Every row comes from one small tree of marks. Brackets hold a mark, then the marks that hang from it, in alphabetical order. Every link used is in the known rows. Which tree was each row made from?
Each row is shifted at random along 7 fixed directions that mean nothing.
Known rows:
(C (E F) (V X Z)): -244 -170 161 46 50 84 113 293 471 -27 -199 -44 30 -329 -269 219 128 155 -118 -72 -174 113 -3 -104 -404 -36 44 2 -58 119 -93 387 -157 -161 261 189 -37 116 -71 2 -8 179 -149 224 14 174 -178 49 167 -77 18 -57 10 81 -214 285 -113 214 -64 66 -164 113 98 60
(C (F H Z) V Y): -71 114 194 -68 -101 -95 -109 79 218 72 25 -130 164 -126 108 66 113 290 -151 -29 104 -190 -58 -63 -30 -229 105 13 -139 258 -240 463 -5 -1 216 137 74 103 68 81 108 -60 -284 123 -221 107 -121 83 36 -52 19 -205 -88 133 -191 151 -69 -54 -116 224 -92 20 -109 72
(H (J (Y (F R)) (Z Q))): -247 -158 194 -213 -60 19 -122 120 340 45 20 -126 -562 -298 -70 -270 177 2 -169 -133 232 -9 -290 -9 -104 -57 -95 49 32 -62 -71 -70 428 -186 349 -7 -148 494 189 -347 151 179 -211 91 484 61 -149 -137 -27 22 -499 231 -251 -107 -44 -285 -84 379 64 -36 -88 -356 -166 17
(C (E K) (F H) V Y): -119 181 156 -131 102 13 175 46 134 2 -49 -148 325 88 -36 -2 69 -40 42 -149 58 -280 152 -206 -97 -327 36 -10 -8 -39 -57 489 -150 -89 356 12 245 49 38 74 105 -38 -394 228 -375 106 -182 6 -30 179 166 -60 -47 199 69 289 -59 108 -65 222 -47 103 -192 61
(Y (V (G (C (E (F H) K))) Z)): -485 135 499 108 225 144 69 128 146 71 -218 84 266 -65 -438 8 69 -141 4 -183 -218 26 344 -297 -283 -258 63 261 367 -153 -123 373 159 -28 -43 48 288 117 175 -271 35 144 -185 153 -82 -8 -55 247 37 183 64 56 -96 139 98 678 -231 246 23 -193 -244 141 51 -146
(E (C F (V (X R Y))) (K Z)): 34 206 135 -284 86 -89 -65 -40 42 6 -212 -153 -32 -293 103 -34 487 93 -394 45 204 -182 -189 -20 0 227 18 -100 -138 -96 -84 95 -222 -89 360 40 0 311 69 -322 339 67 -359 133 210 24 -435 -55 -57 163 -3 175 -115 179 -319 49 298 -44 285 95 -228 -225 -95 -53
(E C (K (Z (J H (Y V)) Q))): -202 -323 63 155 349 -74 102 439 358 79 -332 -26 236 -416 -55 96 30 347 -328 24 -153 -191 2 -262 -275 -280 633 116 -175 -199 -254 686 -177 -151 -184 360 127 -21 -174 52 -222 171 -69 237 -320 243 299 153 15 -312 190 -91 -149 243 172 349 36 -24 52 222 -217 162 88 76
(C (F R (Z J))): -396 47 382 145 -237 115 -97 248 348 154 209 6 74 -101 -254 -56 -293 16 -159 -8 -184 59 -55 32 -234 -266 181 86 195 106 -308 369 305 45 12 186 82 183 24 47 -138 -12 72 33 -27 35 61 30 288 -27 -184 -60 -84 -176 -258 259 -381 109 -227 -47 -216 -3 130 -123
(C (E F) (V J (X Y) (Z Q))): -70 -250 -203 -129 -52 -50 113 237 153 14 -27 -128 -13 -54 -260 284 340 52 -34 -86 49 -38 24 -96 -178 107 -86 -230 -148 32 -156 387 -296 -210 519 -16 153 274 -105 135 -59 324 -300 291 -65 98 -72 -3 -13 -83 12 34 9 -63 83 56 -149 -141 266 262 -74 -3 -50 89
(R (C (E K (Z Q)) F Y)): -131 114 158 -84 -78 -88 -35 217 381 39 -95 -283 163 -263 -124 150 33 323 -371 19 44 -267 -72 -48 -152 -200 225 -33 -180 86 -221 531 -335 -128 166 245 -31 32 -268 -84 3 -28 -226 289 -391 56 -122 -175 22 18 156 14 -61 138 -323 272 -44 210 -6 257 -109 -125 178 -28
(X (R (F Z) G) (Y V)): -57 109 -86 152 -232 -184 -32 -126 -129 74 -103 -369 142 77 101 368 -153 -76 116 71 168 -27 -146 -163 98 88 129 -84 -191 110 -27 437 -368 -146 114 7 54 108 49 128 -88 239 -49 -16 -250 78 -66 -139 -123 98 231 -203 -27 299 156 -20 223 -235 -146 343 12 220 -254 221
(R (C E) (G (V (X Y)) (Z Q))): 30 -153 182 -96 313 -211 63 164 211 -139 -287 56 192 -290 81 -29 277 524 -258 123 -51 -295 29 -359 -148 -89 230 -8 -270 -104 -172 499 -325 -81 -185 253 -30 47 17 -243 23 7 -314 132 -20 -53 131 -48 77 -132 378 45 165 156 31 219 344 -233 232 127 -49 2 -24 -154
(V G J (X Y)): -383 -70 180 155 85 -84 173 317 383 -12 -234 354 -248 -214 -289 117 -52 -46 -244 -69 -274 135 -30 -50 -493 210 173 -72 -224 -100 -165 452 38 -95 362 212 -93 133 -23 18 79 541 -89 -139 135 120 -210 208 246 -133 -71 93 146 -257 -19 409 161 68 -161 184 -158 51 -241 -325
(J (Y (F R))): -51 -275 226 -299 -65 26 -251 160 308 67 127 7 -152 -330 53 -352 195 358 -256 128 50 -60 -208 -20 -142 -199 -114 181 -10 -42 -426 199 328 65 -45 17 -183 393 112 -209 -9 -165 -162 388 391 30 196 36 79 -229 -25 360 -240 -115 -108 105 -133 58 66 -200 -210 -113 40 -7
(K (Z (J H (Y (F C) V)) Q)): -152 -274 31 17 23 -129 -87 224 150 154 -77 -155 -41 -215 -15 -80 142 209 -74 -17 137 -264 -97 -11 35 -133 261 187 27 35 -284 371 143 -17 71 63 92 289 129 -91 -146 103 -62 255 -85 1 284 32 -80 -274 -126 -37 -221 7 184 104 -86 -167 51 99 -119 -44 -9 7
(Z (J Y) Q): 103 -186 297 -234 198 -127 -128 210 227 38 119 250 48 -261 25 -312 203 382 -410 115 -63 -225 -23 -251 -56 -184 176 72 -128 -184 -303 308 67 125 -133 260 47 257 -31 -213 97 -260 -84 123 78 -9 253 101 111 -90 -17 245 -51 -159 -47 321 99 -194 223 24 -176 -359 -11 -397
(Z (J H Y) Q): 121 -163 -351 -6 -110 -302 -10 114 163 -12 -50 -202 -76 -54 218 218 153 180 -209 141 390 -59 -375 107 238 150 224 -175 -588 114 -71 419 -161 -142 418 144 7 273 -175 225 -8 119 -146 128 -221 277 67 -124 -221 -128 -7 -181 -80 109 -4 -306 145 -265 101 424 97 -42 -243 61
(Y (V (G C) J X Z)): -244 -114 49 -85 -77 -54 -140 82 1 -44 -104 -142 20 -119 -235 146 453 -141 37 -23 286 238 14 -25 6 139 -182 81 -21 113 -187 258 195 -67 170 -173 89 546 46 -193 -96 391 -279 183 304 -44 19 40 -134 -48 -23 44 -36 -70 150 -36 -366 -98 393 -190 -3 51 -32 195
(C (E F K (Z J)) (V X) Y): -30 107 -35 -180 353 47 468 118 -138 -58 -24 125 278 206 -179 202 214 -80 -50 -203 -230 -261 439 -480 -171 -51 161 -163 -70 -303 105 386 -446 -175 247 67 445 -51 -64 267 37 9 -351 247 -373 206 -246 152 25 184 231 102 10 151 285 309 36 -180 218 351 -128 18 -253 -55
(X (R (F C (Z J))) Y): 49 20 20 -259 254 -5 -39 -293 -246 -121 -65 -23 -119 -100 306 -191 250 -21 30 -220 282 -268 52 -411 96 97 -101 -172 -125 -313 153 -42 14 -62 176 -137 116 208 364 -104 133 86 -269 11 332 -28 -150 -73 -146 196 -63 128 -126 180 117 -313 227 -346 308 109 -230 -317 -248 -79
(R (C F) (G Y (Z J))): -303 85 459 69 162 -35 126 240 304 -46 -62 207 -156 -94 -208 -190 -180 192 -279 -143 -226 -160 100 -248 -296 -94 236 56 -26 -106 -153 197 127 22 -140 202 -175 19 60 -210 15 33 -49 -43 84 -122 8 188 232 -30 -8 258 8 -73 -83 356 222 179 -118 91 -123 -119 -77 -442
(X (R (G V))): 39 54 -96 -24 -125 -109 -81 -65 19 -74 1 -300 2 15 40 111 94 -9 14 163 327 88 -296 53 77 52 -41 -186 -286 -18 -31 174 -57 -112 168 -34 -41 258 -47 -103 17 88 -168 56 174 114 -92 -203 -155 148 102 -62 -53 144 69 -224 72 -150 86 37 83 95 -204 120
(K (Z (J H) Q)): -72 241 244 -4 177 -141 -1 -167 6 -39 -196 17 -130 -147 93 -57 232 -194 -107 -39 351 -90 -134 -55 230 195 82 5 -82 -30 303 3 115 -31 373 67 96 290 101 -319 364 11 -143 -189 -18 20 -352 -83 -73 355 -343 -186 -101 205 -213 -182 228 2 41 89 -55 -536 -146 -266
(V (G (Z J Q)) (X (R F) Y)): -214 -69 99 -51 248 -67 56 -39 81 -218 -376 -83 -2 -139 -79 -79 346 -37 14 -107 232 111 66 -432 -102 26 -10 -48 -161 -219 186 244 -88 -294 220 -83 82 195 93 -180 58 422 -266 22 48 95 -47 -82 -99 164 -31 15 34 314 203 -153 249 87 184 99 -171 -173 -187 220
(E K (Z Q)): -90 75 172 -211 224 17 21 56 61 15 25 334 -99 -203 -235 -79 126 105 -273 -43 -233 -221 154 -191 -255 -46 122 -89 -3 -305 -26 56 11 -22 -68 176 31 48 -62 -106 182 -51 -168 11 34 99 -186 67 176 132 -16 105 -82 -114 -39 399 120 -53 73 39 -227 -326 -151 -430
(C E (V Z)): 86 -96 95 -94 115 -55 88 20 64 32 -47 84 165 -39 -61 157 118 87 26 0 -194 -190 156 -192 -94 132 77 7 -42 -30 -104 374 -152 72 113 129 148 150 51 126 24 -144 -181 132 -130 0 -28 79 99 15 173 -20 49 -93 -9 310 45 -347 78 190 -70 -27 -115 -216
(C (F (E K) Z)): -139 48 -158 -70 -290 29 -83 72 16 109 230 -292 1 49 -190 219 -123 -44 2 6 93 -47 -186 223 30 -64 -42 -156 -98 233 -147 270 52 -75 244 48 -1 158 -17 253 -144 75 -209 227 -153 122 -142 -153 45 34 29 -140 -161 -87 -99 -54 -362 -76 -52 137 -19 141 -65 64
(Y (V (G Z))): -229 179 217 15 106 0 -33 -151 -75 -94 -148 -188 76 33 -238 18 205 -298 226 -37 255 143 77 -146 -16 -13 -81 135 114 18 152 135 243 -63 50 -158 142 262 117 -321 57 231 -209 -69 59 52 -152 -28 -124 287 -143 -156 -82 173 284 22 -100 101 17 -95 42 -34 -188 173
(R (C (E Z) F (V (X Y)))): -168 230 159 -34 75 11 222 -34 -41 -55 -89 -110 282 154 -147 198 86 -114 95 -183 -89 -294 254 -289 -164 140 130 25 93 -29 57 337 -381 -57 277 -2 246 3 60 -44 66 115 -225 42 -291 -58 -224 -75 23 198 73 16 108 129 59 317 130 -68 -20 278 -56 45 -128 -39
(Z (J H) Q): -209 -132 26 145 -280 -46 -199 256 207 130 187 -90 332 58 -265 87 -62 43 -59 163 73 28 -92 53 17 -255 234 87 21 118 -322 512 65 34 -39 137 173 209 -259 71 -206 43 85 169 -337 96 408 -75 62 -78 23 -210 -21 -41 18 230 -336 -72 -20 42 -6 68 128 42
(J (Y V) Z): -85 95 453 -111 211 -67 -12 -62 131 13 -88 -62 -56 -220 -31 -249 221 -92 -124 8 155 -74 -90 -230 -21 -108 27 265 140 -52 3 52 261 39 9 62 -8 383 189 -511 320 -29 -147 -95 297 -1 -153 -10 -45 242 -323 156 -198 96 39 189 149 198 59 -44 -36 -288 -157 -66
(G C (Y (V (J H) Z))): -261 164 329 154 -157 -207 -96 132 163 -7 -150 -120 79 -190 -73 -24 178 -34 -191 142 284 89 -177 71 96 -12 179 228 -26 181 -223 312 253 16 118 7 111 533 22 -336 111 169 -130 -122 111 -77 0 86 -70 59 -110 -37 -147 74 -185 212 -33 -68 178 -62 45 27 -37 -29
(Y (F C R) (V (J H) (Z Q))): -260 -182 78 108 -151 -122 -101 129 144 106 -165 -29 46 -249 65 92 87 8 -37 0 75 -88 35 -68 13 -17 177 206 89 51 -253 470 75 -68 116 15 225 441 213 108 -140 144 -112 224 -52 72 172 111 -68 -239 49 -92 -133 -34 13 156 -236 -333 85 -39 -187 90 25 -9
(R (C E) G): -178 -5 22 -57 72 83 64 -62 175 -124 -87 -242 -127 -32 -74 128 -31 -116 151 -202 231 -52 -105 -93 -157 62 -169 -151 -131 -60 111 138 -40 -125 285 -32 -197 70 8 -209 -28 211 -196 139 193 -6 -214 -236 -87 141 10 23 9 144 76 -222 -69 295 -65 42 56 -50 -27 6
(K (Z (J (Y V)) Q)): -5 -166 -68 22 91 -209 139 267 241 76 -89 9 -304 -276 -29 90 -24 241 -230 27 -35 -217 -227 131 -144 130 359 -171 -325 -18 -143 297 -42 -70 298 267 -32 183 -72 45 -44 136 -33 -88 -65 95 -57 11 87 -194 -191 -84 -81 -167 28 63 219 -233 -74 383 -24 -153 -245 -287
(X (R (F E H (Z Q))) Y): -74 47 177 -4 -118 -79 -250 -114 -42 13 -24 -280 415 -103 170 -31 63 203 22 109 256 -145 -95 -238 178 -286 98 78 0 123 -120 473 -145 -57 26 76 239 123 179 -85 16 -25 -193 66 -283 -1 133 -161 -47 118 143 -197 -106 397 -100 -9 -51 -221 61 60 -160 -5 106 223
(F (C (E (Z (J H) Q)) Y)): -191 -10 105 78 50 -54 123 244 261 66 16 -6 219 13 -169 38 10 189 -134 -54 -68 -304 107 -148 -131 -197 384 18 -12 -65 -250 579 -14 -22 157 215 284 21 -82 8 -47 61 -98 119 -313 55 162 11 53 -68 -44 -87 -9 -10 54 273 -171 -104 52 257 -86 -76 91 -117
(F H R (Z J Q)): -127 3 118 -36 279 24 131 -84 -127 -45 -11 377 148 23 132 -52 -49 21 64 -182 -168 -255 311 -391 -47 -97 231 -60 10 -276 87 282 54 -30 17 118 406 -14 274 283 -23 -70 -183 -118 -177 115 1 146 139 17 29 -209 2 26 157 74 7 -452 -15 142 -220 -147 -250 -297
(E (C V (Y (F H R)))): -150 147 80 -76 -122 1 -83 86 167 -13 -33 -188 139 -106 155 46 106 155 -82 -36 214 -143 -88 -4 -102 -145 106 42 -75 86 -249 402 -16 -83 297 -28 174 186 76 -43 -14 19 -290 208 -75 140 -130 41 -96 -97 55 -110 -127 217 -41 31 -182 -34 -47 64 -106 174 -60 183
(G (C V Y) R): 70 150 -57 -176 -135 -170 -75 120 211 -150 25 -200 -83 -116 107 -41 181 360 -185 142 269 -126 -301 239 -9 44 92 -180 -402 70 -265 190 61 -47 307 19 -5 312 -126 -83 -25 -51 -298 58 183 21 -119 -115 -90 -4 78 -1 16 -21 -112 -84 111 -213 139 118 113 62 -269 13
(C (F E (Z J Q)) V Y): 148 138 -8 -255 90 -90 89 -51 -138 -52 187 -191 133 176 85 21 186 42 86 -178 194 -374 101 -226 168 -58 0 -206 -106 1 22 290 -98 -71 413 -3 393 196 171 120 19 -149 -385 107 -279 -5 -119 -26 -114 186 -86 -112 -36 -17 202 -135 -139 -385 187 305 -14 -184 -247 -89
(E (C Y) (F R) (Z Q)): -260 350 246 -185 8 216 -18 5 -60 42 287 -16 95 186 -341 -91 102 -96 -63 -187 -41 -169 256 -228 -219 -127 45 18 337 -200 -116 3 65 -34 29 -113 356 50 -17 -298 43 -23 -156 79 24 4 -142 33 34 240 -237 172 -166 38 138 317 -304 142 92 -69 -171 -228 61 -83
(G R (V X) (Z (J H Y))): -142 -86 -2 74 236 -182 305 176 125 -174 -221 55 162 17 84 -110 197 121 -95 167 66 35 17 -221 34 -78 380 107 -273 -110 21 376 62 -156 -6 50 203 225 28 134 -28 129 -235 -4 -2 243 146 48 -25 -45 110 -39 -2 241 211 -7 279 -260 172 152 71 263 -369 176
(R (F E H Z)): -353 129 469 4 322 188 168 -97 -40 8 22 412 29 27 -53 -196 -235 -125 190 -353 -357 -280 395 -435 -271 -168 49 130 319 -185 152 104 210 68 -40 96 174 -109 458 -1 130 -44 -129 -138 18 -33 -156 198 279 183 -70 10 -39 42 84 422 9 -34 -239 -60 -246 -68 -182 -410
(V (G C) X): 39 326 81 -238 -47 -175 -208 -273 -263 -127 -30 -67 7 81 78 41 485 -160 -58 52 468 70 -115 49 367 386 -233 32 -199 134 89 -16 59 44 278 -151 102 448 131 -332 245 25 -332 -7 211 -81 -312 -119 -218 286 -9 -6 51 49 -83 -145 62 -233 337 -108 83 -240 -247 -113
(X (R C F) (V (J Y Z))): -100 -196 -157 47 -373 -200 -2 137 215 199 126 -302 -402 3 -32 171 21 2 -216 4 197 -88 -435 265 -27 300 36 -244 -230 70 -361 118 -70 -49 436 96 -279 464 4 52 -11 273 -7 92 381 26 -19 -228 -118 -72 -171 297 -140 -169 -151 -139 84 -89 178 278 31 2 -131 -48
(G (C F (V J)) R Y Z): -168 -17 -110 1 -137 -112 60 300 199 -160 -18 -201 -176 29 -173 -41 57 301 -58 19 119 -22 -138 249 -119 22 143 -145 -297 90 -215 171 187 -154 256 -79 6 256 -88 152 -275 153 -290 107 133 23 45 17 -36 -130 86 85 -47 -87 30 -93 37 -215 156 121 95 219 -276 138
(V (G Z) X): -236 -29 0 -46 -194 -56 -10 121 19 126 175 226 -92 218 -437 106 100 -52 -33 60 -221 68 80 145 -130 214 -9 17 31 119 -296 208 207 93 32 33 -15 213 -18 94 -44 208 -86 43 78 7 31 89 241 -109 -14 33 83 -382 88 370 -134 -161 -5 46 31 50 -205 -222
(X (R G) (V (Z J)) (Y F)): -244 -345 -55 149 -49 42 -13 282 307 6 -236 -203 -88 -277 -342 146 -10 96 20 12 -13 154 -151 -203 -425 -22 109 -137 -113 -199 -262 440 -33 -236 168 8 -151 182 -15 -7 -220 513 -26 192 155 99 189 0 19 -180 -2 75 -96 62 201 -12 65 68 -46 188 -260 229 -74 189
(J H (Z Q)): -504 70 345 240 -88 82 -32 105 321 108 -1 -23 67 35 -510 -46 -143 -278 94 -85 -65 67 -7 -55 -222 -219 157 247 367 37 -59 181 345 -35 29 94 43 150 -35 -224 69 244 68 -122 -65 35 46 -95 148 202 -371 -171 -75 -15 41 395 -171 441 -281 -30 -27 -93 8 -18

Write each row's tree:
-119 -51 191 -115 -151 -68 -145 132 37 55 102 26 166 -155 -83 -19 260 -73 -130 152 147 49 -32 1 11 -76 -59 117 49 106 -218 305 39 60 53 11 123 484 -39 -195 32 55 -115 124 156 27 40 7 62 -17 29 63 -29 -100 -54 209 -243 -164 229 -183 -14 -41 21 -24 : (Y (V J X))
-70 360 258 -219 -165 -124 28 53 79 91 337 134 -235 54 -28 -234 -20 210 -304 -13 -82 -434 -22 130 -15 27 122 -98 56 -7 -299 12 126 123 230 119 112 236 148 -241 197 -224 -149 -67 148 -170 -208 -26 140 146 -174 269 -18 -271 -219 320 2 -241 88 47 -60 -285 -117 -588 : (G (R (F (C Y) (E (Z Q)))))
-128 276 9 99 -101 -190 -126 109 58 38 -346 -506 218 -346 -32 352 26 47 -168 115 331 -95 -192 63 69 -51 362 109 -200 247 2 516 -419 -233 190 81 141 125 -212 -132 -87 177 -192 95 -570 115 -292 -187 -158 40 127 -395 -160 406 -96 117 60 23 -98 277 -19 35 -7 249 : (E (C (Y F V)) (K (Z Q)))
-187 -104 136 -23 188 65 -19 -115 -135 -49 -117 137 130 -28 254 20 -9 -30 95 -189 3 -203 226 -434 36 -17 209 133 11 -156 76 225 -11 -19 -145 78 209 80 262 139 -77 3 -213 56 -16 64 78 34 10 -25 183 4 -27 197 98 -151 -13 -232 108 54 -79 -1 -136 30 : (F (H (J Z)) (R C))
-21 -219 259 -99 229 -80 111 353 263 -22 -37 121 133 -394 39 -102 229 416 -388 163 -133 -125 -35 -229 -193 -177 317 112 -142 -50 -287 510 -15 1 -70 341 108 249 33 -169 26 -67 -139 158 95 140 146 177 128 -214 27 200 -92 19 -29 225 -57 -204 232 14 -182 18 79 -76 : (F (E (Z (J (Y (V X))))))
-140 146 312 -175 -264 -193 -136 -13 -63 190 250 70 -130 257 -108 -155 143 -176 -224 85 83 -50 9 59 222 246 -133 212 138 -19 -363 129 205 214 171 -111 59 564 151 -242 119 -97 -101 167 230 -217 8 86 -76 113 -54 510 -56 -302 -27 329 -59 -149 217 -108 -18 -203 -139 -421 : (V (G (R C)) (J (Y F)))
-331 -395 20 152 107 -45 83 432 476 -9 -391 -2 -286 -538 -172 181 -172 218 -61 -151 -231 -11 9 -246 -489 -40 413 82 -220 -57 -35 505 -113 -320 132 209 -54 102 -15 153 -238 452 -39 43 -141 226 68 102 115 -372 -48 -111 -68 -33 186 229 169 85 -252 322 -142 188 -263 20 : (H (J (Y F (V (Z Q)))))
-276 -88 -42 87 58 -77 204 75 124 -84 -280 -214 -100 -88 -112 116 52 -246 121 -131 118 40 -60 -236 -107 73 278 19 -91 -104 216 251 -135 -360 336 54 201 274 74 -22 5 504 -129 -217 13 200 -132 -211 -68 80 -237 -133 -15 123 310 -99 210 84 -4 301 91 47 -397 256 : (H (J (Y (V (X R))) (Z Q)))
-89 -30 -194 -45 50 -44 125 175 -1 27 25 -58 44 55 3 138 13 195 -60 -101 20 -279 1 92 12 -92 155 -262 -258 -55 -101 343 10 -107 289 92 208 85 67 353 -154 4 -325 219 -153 139 -37 0 -43 -61 168 -152 -78 -32 7 -51 -100 -414 178 231 -58 198 -263 -139 : (G (C (E K) (F H (Z J))) V)
-98 36 423 -153 158 -85 -89 128 146 104 -104 63 414 -262 22 -163 186 262 -289 43 14 -278 175 -391 74 -503 156 212 84 -59 -184 638 -65 -23 -14 210 296 151 80 -114 135 -233 -292 269 -420 24 48 78 79 54 158 -76 -125 214 -158 361 -99 -34 125 70 -278 -265 108 -139 : (C (E K) (Y (F H (Z J Q))))
-316 23 90 159 -122 -128 -15 100 48 120 -36 -49 71 14 -131 162 -132 -82 24 -83 64 -39 42 -114 34 -98 207 146 -9 175 -40 470 -18 -114 230 63 189 123 103 199 -40 234 -109 -35 -358 97 -53 16 7 -51 -98 -240 -128 77 69 182 -63 -82 -167 252 -78 -12 -165 9 : (V (J (Y (F H (Z Q)))))
-277 -13 384 8 -8 -161 58 123 328 198 5 100 -157 87 -278 -239 184 -59 -182 59 -105 -34 -61 -10 -73 -49 114 253 257 -134 -330 190 467 51 124 93 74 447 149 -356 228 83 -60 -22 237 15 126 139 -13 103 -352 243 -86 -196 184 489 43 179 -16 -31 -17 -117 -235 -249 : (J H (Y (V (G R))) (Z Q))
-256 140 -22 84 -71 65 -68 -63 -163 -37 105 -262 311 116 -59 158 -103 -25 257 -181 211 -206 133 -147 56 -250 153 27 80 176 42 294 -108 -81 40 -28 292 -82 126 59 -182 97 -174 89 -381 29 26 -169 -97 98 74 -289 -86 320 157 -47 -363 -158 -7 40 -44 116 88 210 : (R (F C (E (Z Q)) H))
-195 52 42 79 -189 0 -165 50 17 38 48 -220 261 -6 61 138 -61 -40 74 -20 280 -96 -67 21 146 -156 172 54 -75 220 -69 459 -29 -2 184 79 255 144 57 -29 -87 88 -151 68 -204 46 8 -176 -50 12 99 -262 2 148 -87 -125 -311 -145 76 58 70 109 54 108 : (F (C E) (H J))
-238 75 55 182 -372 -235 -81 252 235 134 -103 -270 -61 -80 -180 327 -50 -103 -116 119 191 161 -220 226 -48 87 94 66 -201 296 -273 616 -44 -95 457 35 34 394 -128 20 -87 333 -81 122 -243 117 -127 54 -93 -96 -12 -106 -55 -84 -1 199 -158 -5 -157 204 45 166 -143 71 : (C (Y F (V G J)))
-143 189 271 186 52 -214 -101 150 218 -146 -279 18 68 -215 -49 64 -48 280 -258 117 20 78 -179 23 -96 88 327 116 -374 111 -143 424 14 -11 9 213 -5 79 -54 -157 -24 88 -123 -156 -122 -10 -72 83 19 -22 178 -101 71 68 -156 312 265 -127 -83 106 -18 90 -156 -183 : (V (G C Y))
-316 -103 -62 43 52 -62 240 20 274 0 -186 -190 -418 105 -177 0 166 -256 119 -116 182 147 -207 73 -134 145 -38 11 -53 -122 -6 61 461 -203 486 -131 -95 371 146 -108 95 475 -205 19 391 230 -130 17 -215 85 -392 109 -167 24 381 -141 51 314 -95 132 101 119 -455 202 : (J H (Y (V (G R))) Z)
-383 -45 49 228 125 -93 194 202 277 -201 -384 76 -106 -167 -93 -27 140 51 -62 29 42 114 -89 19 -214 137 275 -16 -222 -118 46 239 170 -231 204 82 53 270 69 21 6 417 -192 -129 319 185 -63 -2 29 -47 -15 -86 5 80 -34 4 244 -138 136 -8 -17 222 -258 70 : (G C (V (J H) (X R)) Z)
-185 129 98 104 -234 -157 -65 -22 -37 109 -89 -95 -19 11 18 152 71 -340 34 70 276 29 -94 88 187 175 -13 171 31 131 56 266 35 -28 377 -80 147 478 89 -59 124 123 -62 78 -92 128 -149 32 -157 127 -86 -90 -140 62 -36 92 -2 -139 -39 18 14 -8 -208 -57 : (Y F (V (J H)))
32 -215 306 -217 355 -87 34 150 269 58 -125 231 -81 -487 283 -94 235 392 -428 -157 -157 -381 72 -301 -172 -168 33 -109 -182 -181 -195 368 -97 19 49 337 -40 180 235 12 143 -211 -343 329 242 58 -166 168 60 -69 293 217 -55 -7 -269 216 13 -248 343 -11 -347 -218 59 -366 : (R (F (C (E K) (V J)) Z))
-280 -134 141 42 134 -37 35 208 261 44 -58 219 -155 -224 -20 0 -115 204 -141 -180 -157 -163 33 -236 -238 -154 355 -29 -169 -58 -50 370 86 -129 96 281 84 -18 114 106 31 235 -134 -173 -68 166 -32 85 181 -157 -139 -172 -35 -25 46 140 87 -11 -142 277 -107 -55 -260 -191 : (F (H (J Y)) (Z Q))
-42 -35 23 -107 -35 -100 -62 118 165 -70 13 -53 -53 -174 -6 55 217 137 -164 127 190 78 -238 28 -72 -39 -61 -111 -283 85 -128 200 -2 -73 76 61 -160 260 -62 -183 66 112 -223 114 267 102 -109 -90 16 -23 100 -22 25 37 -19 -46 -7 -31 98 -64 51 80 -148 -5 : (R (G (V X)))
-222 -246 19 -12 154 -34 115 114 302 31 -128 -92 -214 -112 -166 -85 154 -15 53 -129 72 -113 -107 -120 -208 -111 98 79 32 -127 -57 153 272 -157 195 37 -51 252 77 -136 65 295 -140 50 179 179 92 -20 -77 -40 -335 8 -189 15 332 87 54 230 -70 148 10 -45 -259 103 : (J H (Y V) (Z Q))
-414 213 238 214 -177 -129 40 183 197 77 -144 -151 5 11 -273 96 -18 -135 -14 11 170 102 -29 62 -72 -141 170 152 39 209 -157 488 239 -95 325 -3 150 283 48 -138 29 338 -116 -43 -248 103 -118 123 -23 21 -225 -228 -107 88 88 187 -138 165 -216 156 2 115 -189 73 : (C (Y (F H) (V (G (Z J)))))
-255 193 359 72 360 -23 192 26 118 -304 -361 149 193 -231 -50 -196 105 27 -4 91 -49 91 159 -312 -191 -128 266 189 -47 -133 267 167 66 -148 -163 37 170 97 96 -184 78 69 -236 -225 102 124 -186 -19 141 207 95 -132 80 290 25 205 334 -65 -3 -115 -34 93 -280 31 : (G R (V X) Z)
